Here is a tiny trained network, its code and every weight. The questions are about switching its units off for an input and a target symbol, where a switched-off unit gives its printed mean instead of its output.

import numpy as np


def w(rows, s, z=0):
    codes = np.array(rows[::2]) - 128.0
    scale = np.full(codes.shape[1], s)
    scale[-1] = z or s
    return codes * scale


def f(y):
    return y / 2 * (1 + np.tanh(0.7978845608 * (y + 0.044715 * y**3)))


def softmax(a):
    e = np.exp(a - a.max(-1, keepdims=True))
    return e / e.sum(-1, keepdims=True)


def log_softmax(a):
    a = a - a.max(-1, keepdims=True)
    return a - np.log(np.exp(a).sum(-1, keepdims=True))


def net(x, mask):
    ids = ['αβγδζηθλμξπτφψ'.index(c) for c in x.split()]
    T = len(ids)
    res = E[ids] + P[:T]
    u = 0
    for l in range(3):
        r = res
        for j in range(2):
            rows = slice(2 * j, 2 * j + 2)
            q, k, v = (r @ M[l][rows].T for M in (Q, K, V))
            z = softmax(np.where(np.tri(T) > 0, q @ k.T / 2**0.5, -1e9)) @ v
            o = O[l][rows]
            res = res + np.where(mask[u + j], z, o[:, -1]) @ o[:, :-1]
        u += 2
        y = f(res @ A[l][:, :-1].T + A[l][:, -1])
        res = res + np.where(mask[u : u + 4], y, B[l][:, -1]) @ B[l][:, :-1]
        u += 4
    return log_softmax(res[-1] @ U[:, :-1].T + U[:, -1])


Q, K, V, O, A, B = {}, {}, {}, {}, {}, {}
E = w([
[93,147,121],'α',
[176,183,60],'β',
[9,143,232],'γ',
[139,74,101],'δ',
[79,105,112],'ζ',
[32,44,139],'η',
[169,131,93],'θ',
[128,52,163],'λ',
[106,119,63],'μ',
[85,184,28],'ξ',
[78,48,121],'π',
[71,2,175],'τ',
[241,116,43],'φ',
[239,85,104],'ψ',
],0.0049)
P = w([
[180,121,151],'0',
[134,26,145],'1',
[50,151,34],'2',
[199,167,200],'3',
[136,20,150],'4',
[49,146,38],'5',
[191,173,203],'6',
[137,13,150],'7',
[42,150,47],'8',
[186,179,194],'9',
[138,13,148],'10',
[3,180,79],'11',
[187,178,191],'12',
],0.0063)
Q[0] = w([
[12,221,124],'0.h1',
[117,156,110],'0.h1',
[70,199,71],'0.h2',
[144,186,183],'0.h2',
],0.012)
K[0] = w([
[93,252,114],'0.h1',
[110,131,148],'0.h1',
[77,60,142],'0.h2',
[152,121,66],'0.h2',
],0.015)
V[0] = w([
[125,113,1],'0.h1',
[121,136,176],'0.h1',
[173,152,167],'0.h2',
[93,116,106],'0.h2',
],0.0049)
O[0] = w([
[2,127,226,251],'0.h1',
[178,143,74,79],'0.h1',
[169,107,197,26],'0.h2',
[99,163,74,180],'0.h2',
],0.0027,0.00024)
A[0] = w([
[74,143,76,51],'0.n1',
[94,230,43,1],'0.n2',
[218,51,37,146],'0.n3',
[121,158,2,153],'0.n4',
],0.011,0.0025)
B[0] = w([
[142,147,67,137],'0.n1',
[181,24,160,151],'0.n2',
[180,40,12,251],'0.n3',
[18,223,165,221],'0.n4',
],0.011,0.0018)
Q[1] = w([
[143,165,79],'1.h1',
[93,104,104],'1.h1',
[187,222,121],'1.h2',
[46,90,8],'1.h2',
],0.018)
K[1] = w([
[180,193,70],'1.h1',
[156,109,171],'1.h1',
[158,221,66],'1.h2',
[18,23,2],'1.h2',
],0.014)
V[1] = w([
[254,229,122],'1.h1',
[184,96,232],'1.h1',
[33,109,62],'1.h2',
[38,52,62],'1.h2',
],0.0059)
O[1] = w([
[153,250,104,41],'1.h1',
[101,146,254,96],'1.h1',
[104,51,49,166],'1.h2',
[69,88,28,254],'1.h2',
],0.0051,0.0026)
A[1] = w([
[3,70,150,153],'1.n1',
[122,148,87,186],'1.n2',
[165,231,47,2],'1.n3',
[65,190,146,18],'1.n4',
],0.014,0.00078)
B[1] = w([
[58,148,195,253],'1.n1',
[100,138,87,153],'1.n2',
[57,70,254,143],'1.n3',
[201,109,83,157],'1.n4',
],0.014,0.0082)
Q[2] = w([
[186,11,189],'2.h1',
[183,77,89],'2.h1',
[102,148,114],'2.h2',
[209,29,170],'2.h2',
],0.012)
K[2] = w([
[28,119,51],'2.h1',
[104,141,46],'2.h1',
[159,159,158],'2.h2',
[83,8,94],'2.h2',
],0.013)
V[2] = w([
[161,181,220],'2.h1',
[161,162,217],'2.h1',
[170,79,135],'2.h2',
[193,254,165],'2.h2',
],0.0076)
O[2] = w([
[158,238,169,122],'2.h1',
[139,223,172,127],'2.h1',
[155,84,148,131],'2.h2',
[177,255,156,2],'2.h2',
],0.0064,0.0063)
A[2] = w([
[153,76,73,254],'2.n1',
[242,95,68,23],'2.n2',
[95,136,99,75],'2.n3',
[67,145,8,214],'2.n4',
],0.014,0.0019)
B[2] = w([
[206,101,150,249],'2.n1',
[2,130,97,178],'2.n2',
[138,88,122,160],'2.n3',
[147,215,112,220],'2.n4',
],0.023,0.011)
U = w([
[48,240,101,168],'α',
[46,186,249,144],'β',
[253,235,202,44],'γ',
[115,125,30,21],'δ',
[134,143,80,113],'ζ',
[38,84,52,63],'η',
[135,136,123,164],'θ',
[23,67,130,60],'λ',
[195,172,86,236],'μ',
[127,127,121,198],'ξ',
[187,133,112,155],'π',
[158,101,164,253],'τ',
[192,66,166,37],'φ',
[52,8,126,89],'ψ',
],0.0052,0.0026)

Each question gives the input, a string of symbols that net reads in full, and the target symbol t.
The units are the heads (2 rows each of Q, K, V and O) and the neurons (one row each of A and B). Each row of codes is followed by its name. A weight is (code - 128) times the scale printed after its matrix; where a second scale follows, it is the last column's (O, A, B and U).
mask holds one flag per unit, layer by layer, with each layer's heads first. A switched-off unit (its flag False) gives its mean, the last column of its rows in O or B, instead of its output. The means were averaged over made-up inputs and are rounded, as every weight is.
A unit's drop is (log p(t) with every unit on - log p(t) with that unit switched off) / (log p(t) with every unit on - log p(t) with every unit switched off).
The circuit of an input: a set's keep is (log p(t) with only the set's units on - log p(t) with every unit switched off) / (log p(t) with every unit on - log p(t) with every unit switched off). Starting from the 12 units with the biggest drops (on a tie, the unit counted first), units are removed one at a time, each time the one whose removal leaves the highest keep (on an exact tie, the one counted first), for as long as the keep stays at least 0.8.
circuit, biggest first: the units of the circuit, biggest drop first
most important unit: the unit with the biggest drop
k most important neurons: the k neurons with the biggest drops, biggest first
k most important neurons of layer l: the k neurons of layer l with the biggest drops, biggest first
heads that matter: for each layer, one digit per head in row order, 1 if its drop is at least 0.15 and else 0, layers parted by /
input β η π, target α: most important neuron of layer 1 => 1.n2
input ψ α λ φ μ ζ τ γ, target β: 2 most important neurons of layer 0 => 0.n3; 0.n1
input ψ ξ γ γ γ γ β π μ, target α: 4 most important neurons => 0.n2; 2.n1; 1.n2; 1.n4
input μ ζ β, target α: circuit, biggest first => 0.n4; 2.n4
input τ λ η η γ ψ, target α: 4 most important neurons => 0.n4; 2.n1; 2.n4; 1.n2
input η γ γ ψ τ ζ ζ ξ φ, target α: heads that matter => 00 / 01 / 00
input τ γ η, target α: 2 most important neurons of layer 2 => 2.n1; 2.n4
input φ β μ γ τ τ γ φ λ, target α: 2 most important neurons of layer 1 => 1.n3; 1.n2
input ξ ξ ζ φ τ γ, target α: circuit, biggest first => 2.n1; 2.n4
input λ δ γ τ ξ φ θ μ ψ ζ τ ζ, target β: circuit, biggest first => 1.n1; 0.n4
input θ γ α λ θ λ λ α η, target α: 4 most important neurons => 2.n1; 0.n1; 1.n3; 1.n4
input γ ψ γ γ ψ φ π λ τ τ λ, target φ: 2 most important neurons => 2.n1; 0.n4
input α ψ γ γ ψ ζ μ ψ μ ψ, target ψ: 2 most important neurons => 2.n2; 1.n1
input ψ τ α, target α: 3 most important neurons of layer 0 => 0.n2; 0.n3; 0.n1
input α δ ψ, target α: circuit, biggest first => 0.n4; 2.n1
input γ γ π, target α: circuit, biggest first => 2.n1; 2.n4
input α γ ψ τ τ α μ α ξ, target α: most important unit => 0.n2
input φ φ γ, target α: 3 most important neurons of layer 1 => 1.n1; 1.n3; 1.n2
input μ ψ π ζ ξ φ β φ, target δ: 3 most important neurons of layer 2 => 2.n2; 2.n4; 2.n1
input β γ γ θ τ, target ψ: most important unit => 1.n1
input γ ζ μ η γ β β λ φ λ β, target μ: 2 most important neurons => 2.n1; 2.n4
input μ δ γ λ γ ζ α λ, target φ: 2 most important neurons => 0.n4; 2.n1
input ζ ζ γ γ τ, target ψ: 2 most important neurons of layer 1 => 1.n1; 1.n2
